Below is a small trained network, with its code and all its weights. Each question gives an input and a class and asks what happens when units are switched off, that is, made to give their printed mean instead of their output.

import numpy as np


def w(rows, s, z=0):
    codes = np.array(rows[::2]) - 128.0
    scale = np.full(codes.shape[1], s)
    scale[-1] = z or s
    return codes * scale


def norm(h):
    return h / np.sqrt((h * h).mean(-1, keepdims=True) + 1e-5)


def f(y):
    return np.maximum(y, 0)


def log_softmax(a):
    a = a - a.max(-1, keepdims=True)
    return a - np.log(np.exp(a).sum(-1, keepdims=True))


def net(x, mask):
    res = np.array(x, float).reshape(1, 7) / 4 @ E
    u = 0
    for l in range(2):
        y = f(norm(res) @ A[l][:, :-1].T + A[l][:, -1])
        res = res + np.where(mask[u : u + 5], y, B[l][:, -1]) @ B[l][:, :-1]
        u += 5
    return log_softmax(norm(res)[-1] @ U[:, :-1].T + U[:, -1])


A, B = {}, {}
E = w([
[14,120,194,110,78,17,146,252,142,151,97,72],'x0',
[135,130,149,143,116,133,134,139,97,111,143,129],'x1',
[114,119,132,124,113,136,150,127,125,99,133,134],'x2',
[120,133,121,122,114,177,155,153,167,103,123,146],'x3',
[73,66,119,145,115,101,114,94,119,94,146,141],'x4',
[116,178,28,187,62,95,169,142,107,182,126,175],'x5',
[193,146,159,124,28,20,130,81,198,62,141,160],'x6',
],0.0031)
A[0] = w([
[215,169,179,113,29,36,89,73,230,77,136,189,5],'0.n0',
[155,105,210,12,136,117,47,135,191,42,140,48,76],'0.n1',
[107,209,32,170,27,53,160,132,129,155,107,169,71],'0.n2',
[160,141,216,125,57,28,174,106,236,133,175,120,36],'0.n3',
[96,113,158,99,33,39,111,254,187,120,106,42,24],'0.n4',
],0.0033,0.0022)
B[0] = w([
[39,234,99,210,115,208,96,162,103,62,27,71,247],'0.n0',
[130,142,158,181,225,113,190,76,127,243,131,254,237],'0.n1',
[142,71,214,157,234,162,190,92,164,164,133,197,235],'0.n2',
[83,123,132,160,75,143,155,143,19,203,70,51,230],'0.n3',
[245,142,61,64,131,117,61,112,191,72,224,142,254],'0.n4',
],0.0048,0.0035)
A[1] = w([
[112,139,127,42,93,64,121,212,151,160,149,96,2],'1.n0',
[198,191,73,141,134,136,63,102,143,50,157,144,193],'1.n1',
[127,115,210,208,137,117,163,138,155,170,113,233,78],'1.n2',
[117,162,65,163,93,126,190,173,128,198,102,187,89],'1.n3',
[38,163,69,149,156,199,65,159,100,121,78,2,245],'1.n4',
],0.0045,0.00081)
B[1] = w([
[242,66,4,84,101,207,81,54,131,82,152,164,181],'1.n0',
[106,51,132,93,53,2,88,170,197,42,238,165,201],'1.n1',
[106,126,204,110,193,125,203,125,116,212,137,155,247],'1.n2',
[99,105,171,104,163,137,103,97,109,140,120,128,228],'1.n3',
[103,174,164,145,15,29,147,161,136,66,77,71,253],'1.n4',
],0.0057,0.0041)
U = w([
[102,132,196,135,254,152,187,106,123,233,131,205,205],'0',
[188,84,46,64,77,117,54,143,168,66,225,162,186],'1',
[65,185,136,159,55,155,128,150,71,91,25,29,2],'2',
],0.0079,0.00076)

Each question gives the input, the list of numbers given to net, and the class t.
The units are the neurons (one row each of A and B). Each row of codes is followed by its name. A weight is (code - 128) times the scale printed after its matrix; where a second scale follows, it is the last column's (A, B and U).
mask holds one flag per neuron, layer by layer. A switched-off neuron (its flag False) gives its mean, the last column of its row in B, instead of its output. The means were averaged over made-up inputs and are rounded, as every weight is.
A unit's drop is (log p(t) with every unit on - log p(t) with that unit switched off) / (log p(t) with every unit on - log p(t) with every unit switched off).
The circuit of an input: a set's keep is (log p(t) with only the set's units on - log p(t) with every unit switched off) / (log p(t) with every unit on - log p(t) with every unit switched off). Starting from all 10 units, units are removed one at a time, each time the one whose removal leaves the highest keep (on an exact tie, the one counted first), for as long as the keep stays at least 0.8.
circuit, biggest first: the units of the circuit, biggest drop first
unit that matters most: the unit with the biggest drop
k most important neurons: the k neurons with the biggest drops, biggest first
top k neurons in layer l: the k neurons of layer l with the biggest drops, biggest first
drop of u: that unit's drop, to one decimal
input [-3,2,1,-4,5,-7,6], class 0: circuit, biggest first	(0.n1)
input [0,-7,3,2,3,6,6], class 0: 2 most important neurons	(0.n2 1.n2)
input [5,-6,-4,-6,-6,1,5], class 1: 3 most important neurons	(0.n4 1.n0 1.n2)
input [-5,2,0,-5,5,-1,-5], class 1: 3 most important neurons	(0.n3 0.n1 0.n0)
input [-7,6,-2,0,1,-3,8], class 2: 2 most important neurons	(0.n0 0.n4)
input [0,-5,6,-1,6,-8,8], class 0: top 2 neurons in layer 1	(1.n2 1.n4)
input [-6,-7,4,-2,-2,-3,-6], class 1: top 4 neurons in layer 0	(0.n3 0.n0 0.n1 0.n2)
input [-2,0,-2,-2,-8,1,-4], class 2: 3 most important neurons	(0.n4 0.n1 0.n2)
input [7,-1,-5,2,-7,-6,1], class 1: top 2 neurons in layer 0	(0.n4 0.n2)
input [-4,-8,-1,0,1,4,-7], class 2: top 3 neurons in layer 0	(0.n4 0.n1 0.n2)
input [1,1,5,1,6,-7,-8], class 2: 3 most important neurons	(0.n2 1.n4 1.n2)
input [0,-5,-1,7,5,8,8], class 0: 4 most important neurons	(0.n2 1.n2 1.n4 1.n3)
input [-3,1,7,-7,8,-2,-8], class 2: top 3 neurons in layer 0	(0.n1 0.n4 0.n2)
input [7,-1,-8,-6,6,-3,0], class 1: unit that matters most	0.n4
input [-7,7,6,-1,-6,-3,2], class 1: 2 most important neurons	(1.n1 0.n2)
input [-7,5,3,7,8,-8,8], class 0: top 2 neurons in layer 0	(0.n1 0.n4)
input [-4,5,7,0,2,4,-5], class 2: 2 most important neurons	(0.n4 0.n1)
input [5,-2,-7,0,-8,4,0], class 1: 3 most important neurons	(0.n4 0.n1 1.n0)
input [-8,4,-3,4,-7,1,-5], class 1: 3 most important neurons	(0.n1 1.n1 0.n2)
input [-2,-2,2,1,1,8,6], class 0: top neuron in layer 0	(0.n2)
input [5,4,-5,1,-3,8,3], class 0: drop of 0.n2	5.1
input [0,1,3,-8,-8,-2,5], class 2: drop of 0.n0	1.9
